Below are the code and all the weights of a small trained network. Each question names an input and a class and asks about switching units off, where a switched-off unit gives its printed mean instead of its output.

import numpy as np


def w(rows, s, z=0):
    codes = np.array(rows[::2]) - 128.0
    scale = np.full(codes.shape[1], s)
    scale[-1] = z or s
    return codes * scale


def f(y):
    return np.maximum(y, 0)


def log_softmax(a):
    a = a - a.max(-1, keepdims=True)
    return a - np.log(np.exp(a).sum(-1, keepdims=True))


def net(x, mask):
    res = np.array(x, float).reshape(1, 6) / 4 @ E
    y = f(res @ A[0][:, :-1].T + A[0][:, -1])
    res = res + np.where(mask, y, B[0][:, -1]) @ B[0][:, :-1]
    return log_softmax(res[-1] @ U[:, :-1].T + U[:, -1])


A, B = {}, {}
E = w([
[184,90,46,144,196,197,147,204,118,81,194,71],'x0',
[171,190,182,40,170,157,110,167,111,86,34,102],'x1',
[129,70,109,3,154,180,162,77,43,143,157,179],'x2',
[74,178,177,158,148,120,90,104,1,65,200,115],'x3',
[215,56,142,164,136,32,215,125,28,131,87,103],'x4',
[77,99,209,161,204,181,155,177,113,239,127,118],'x5',
],0.0081)
A[0] = w([
[108,76,197,143,169,180,163,182,156,229,127,114,138],'n1',
[135,163,158,83,162,140,120,151,109,105,41,94,35],'n2',
[214,63,115,192,102,98,105,100,87,194,147,158,88],'n3',
[53,154,201,132,126,102,144,65,118,249,78,114,89],'n4',
[81,130,145,86,125,108,115,110,49,139,208,138,108],'n5',
[154,162,160,85,131,138,150,138,150,127,55,123,31],'n6',
[95,151,152,131,78,77,131,59,153,126,91,196,35],'n7',
[96,143,180,100,69,100,97,108,115,150,78,174,23],'n8',
[124,138,68,94,85,94,158,115,129,78,132,141,91],'n9',
[84,179,171,252,116,112,129,168,174,87,81,57,116],'n10',
[102,145,150,152,160,99,134,86,53,85,128,96,84],'n11',
[92,106,170,51,112,61,76,61,115,176,107,192,44],'n12',
[154,57,112,60,136,151,165,125,188,181,92,151,30],'n13',
[172,170,96,112,85,114,108,102,153,56,158,162,97],'n14',
[82,147,192,183,118,134,117,101,52,44,197,131,74],'n15',
[114,98,88,151,196,185,157,231,119,166,179,73,47],'n16',
[122,63,91,20,131,183,158,67,66,170,166,216,175],'n17',
[142,139,124,83,146,151,84,133,98,99,55,129,101],'n18',
[167,63,78,119,80,159,154,146,184,172,16,121,50],'n19',
[169,142,99,118,148,165,145,177,120,105,162,85,17],'n20',
[144,190,139,227,83,94,125,162,165,139,145,105,123],'n21',
[157,107,96,106,178,163,83,199,132,120,202,61,63],'n22',
[162,104,2,140,177,191,139,147,121,95,166,78,46],'n23',
[80,52,75,177,105,95,131,96,158,158,194,169,148],'n24',
[165,128,69,104,87,70,113,95,146,73,122,114,101],'n25',
[166,188,115,89,169,134,111,193,85,110,91,82,2],'n26',
[174,75,140,191,149,111,167,142,59,140,50,118,138],'n27',
[80,169,198,144,113,133,69,136,33,94,209,71,85],'n28',
[181,121,69,71,74,154,117,44,110,93,138,142,107],'n29',
[58,172,137,114,123,194,41,174,220,102,164,160,145],'n30',
[180,190,147,204,133,83,120,159,167,136,128,97,127],'n31',
[167,175,168,63,168,147,107,155,120,105,17,61,58],'n32',
[146,79,107,116,92,92,118,165,198,155,117,148,42],'n33',
[74,103,196,114,245,191,169,144,102,202,150,173,194],'n34',
[175,57,67,137,158,161,134,185,124,78,147,75,11],'n35',
[144,163,140,196,120,86,113,127,163,111,91,129,54],'n36',
[195,157,140,148,144,73,174,110,65,141,126,96,78],'n37',
[158,149,62,126,111,123,106,105,121,40,112,129,109],'n38',
[114,154,186,148,64,106,196,98,163,136,83,164,52],'n39',
[95,93,70,176,85,98,125,110,122,195,205,156,135],'n40',
[27,162,128,112,132,219,101,119,188,94,170,176,109],'n41',
[166,75,180,161,129,23,215,152,105,69,92,123,131],'n42',
[158,75,101,125,102,138,155,118,211,166,119,157,77],'n43',
],0.0077,0.0015)
B[0] = w([
[154,134,159,122,101,51,77,190,135,146,208,179,202],'n1',
[69,163,97,180,2,214,171,169,60,88,227,124,192],'n2',
[79,155,117,98,110,144,161,104,75,111,104,157,185],'n3',
[143,140,206,156,121,97,67,91,172,118,171,103,200],'n4',
[152,125,132,102,146,154,123,207,159,112,93,99,204],'n5',
[87,96,136,146,84,166,147,137,84,70,164,104,177],'n6',
[110,140,201,166,139,114,113,87,181,105,121,76,192],'n7',
[121,125,172,165,111,105,90,52,165,88,118,75,187],'n8',
[161,167,179,142,121,93,83,165,122,157,180,171,178],'n9',
[197,178,114,111,208,172,154,173,116,105,144,120,216],'n10',
[140,47,83,70,116,129,75,142,151,125,86,139,193],'n11',
[130,136,162,147,145,133,104,42,200,126,113,42,200],'n12',
[154,84,91,78,133,124,40,182,158,82,88,98,188],'n13',
[145,135,193,139,135,89,54,167,125,201,136,197,192],'n14',
[110,52,91,45,107,128,39,218,219,70,82,82,224],'n15',
[137,135,186,196,124,55,98,83,133,125,120,106,212],'n16',
[237,237,93,113,239,237,211,146,107,106,109,46,244],'n17',
[129,152,123,168,82,174,189,160,79,81,183,149,184],'n18',
[102,17,82,72,105,114,56,163,146,102,83,120,202],'n19',
[119,125,172,182,133,104,103,67,156,120,90,66,178],'n20',
[202,174,79,112,161,198,157,131,113,110,99,104,198],'n21',
[95,95,197,172,132,77,140,28,198,98,108,118,202],'n22',
[75,143,184,161,146,84,107,39,174,103,119,52,217],'n23',
[53,169,113,185,55,255,181,178,48,53,208,96,205],'n24',
[147,151,192,164,117,80,78,173,130,177,162,201,193],'n25',
[91,118,186,143,70,180,131,125,51,97,145,120,190],'n26',
[104,124,94,139,161,133,133,71,94,186,116,201,205],'n27',
[128,24,93,45,121,74,18,198,169,74,62,141,232],'n28',
[226,136,160,150,139,99,112,137,136,176,186,170,201],'n29',
[69,102,64,104,188,144,141,52,60,232,92,177,231],'n30',
[218,158,109,103,199,180,145,148,133,115,132,132,191],'n31',
[59,138,114,167,43,159,196,145,13,100,180,140,220],'n32',
[144,79,103,95,115,119,74,167,111,107,126,101,172],'n33',
[209,158,150,174,125,60,83,169,116,169,153,180,228],'n34',
[117,129,176,147,120,61,137,69,173,127,79,87,204],'n35',
[175,178,155,113,184,181,163,113,115,147,104,97,177],'n36',
[71,109,90,106,140,114,140,79,75,170,52,170,192],'n37',
[141,135,143,179,135,73,83,126,136,176,177,164,192],'n38',
[152,93,129,160,132,107,118,84,165,115,91,63,176],'n39',
[62,170,116,226,61,206,174,193,27,74,191,133,201],'n40',
[65,91,68,100,180,136,166,81,98,215,89,164,223],'n41',
[54,130,91,64,164,151,186,51,78,225,99,177,219],'n42',
[102,48,122,42,75,135,53,190,139,73,81,121,181],'n43',
],0.0055,0.011)
U = w([
[115,112,187,158,125,89,109,34,169,87,112,42,84],'0',
[122,38,77,51,107,111,80,217,154,70,76,117,87],'1',
[71,139,107,162,41,179,155,161,82,71,185,131,132],'2',
[72,109,61,94,174,130,140,61,107,203,83,212,139],'3',
[251,181,97,102,206,173,146,156,132,102,117,86,161],'4',
[191,137,182,152,122,52,86,179,134,165,184,221,136],'5',
[124,127,112,114,118,120,153,124,157,109,120,135,254],'6',
],0.011,0.0032)

Each question gives the input, the list of numbers given to net, and the class t.
The units are the neurons (one row each of A and B). Each row of codes is followed by its name. A weight is (code - 128) times the scale printed after its matrix; where a second scale follows, it is the last column's (A, B and U).
mask holds one flag per neuron, in row order. A switched-off neuron (its flag False) gives its mean, the last column of its row in B, instead of its output. The means were averaged over made-up inputs and are rounded, as every weight is.
A unit's drop is (log p(t) with every unit on - log p(t) with that unit switched off) / (log p(t) with every unit on - log p(t) with every unit switched off).
The circuit of an input: a set's keep is (log p(t) with only the set's units on - log p(t) with every unit switched off) / (log p(t) with every unit on - log p(t) with every unit switched off). Starting from the 12 units with the biggest drops (on a tie, the unit counted first), units are removed one at a time, each time the one whose removal leaves the highest keep (on an exact tie, the one counted first), for as long as the keep stays at least 0.8.
units of the circuit, in order: the units of the circuit, biggest drop first
k most important neurons: the k neurons with the biggest drops, biggest first
drop when u is switched off: that unit's drop, to one decimal
input [-4,-2,8,-5,2,5], class 4: units of the circuit, in order : [n17]
input [-3,-8,7,-6,-2,0], class 2: 2 most important neurons : [n24; n40]
input [-1,6,7,-7,-4,5], class 1: 4 most important neurons : [n13; n19; n43; n10]
input [7,-2,-6,5,-5,8], class 5: 2 most important neurons : [n1; n34]
input [4,7,6,3,3,1], class 2: 2 most important neurons : [n32; n2]
input [0,3,-7,8,-4,-5], class 1: 3 most important neurons : [n28; n15; n17]
input [-6,-7,-8,-2,2,6], class 4: 2 most important neurons : [n10; n21]
input [7,8,4,-7,2,-3], class 2: units of the circuit, in order : [n32; n2]
input [5,5,-1,0,-2,2], class 0: units of the circuit, in order : [n22; n16]
input [-7,0,-5,8,8,8], class 1: 3 most important neurons : [n15; n28; n11]
input [7,4,-3,4,8,-2], class 3: units of the circuit, in order : [n42; n37]
input [7,-1,7,-3,-5,-5], class 0: 3 most important neurons : [n23; n22; n35]
input [6,4,6,-2,-3,-5], class 0: units of the circuit, in order : [n23; n22]
input [7,-1,3,5,8,6], class 3: units of the circuit, in order : [n27]
input [-4,-7,3,-8,-7,-3], class 1: 2 most important neurons : [n43; n13]
input [-2,-7,-5,2,6,-1], class 2: 3 most important neurons : [n24; n40; n30]
input [-1,7,-4,-4,6,-5], class 2: units of the circuit, in order : [n32; n2]
input [-5,-5,-1,7,7,7], class 1: 2 most important neurons : [n15; n28]
input [2,-1,7,7,8,-8], class 3: 2 most important neurons : [n42; n37]
input [0,-6,1,-6,8,-1], class 3: 3 most important neurons : [n42; n27; n15]
input [-3,4,-5,-5,8,6], class 3: units of the circuit, in order : [n42]
input [-2,-8,-4,-3,6,-6], class 2: drop when n24 is switched off : 0.8
input [4,-7,-6,7,-8,-8], class 3: drop when n41 is switched off : 0.6
input [-7,0,4,3,-6,4], class 0: drop when n12 is switched off : 0.5
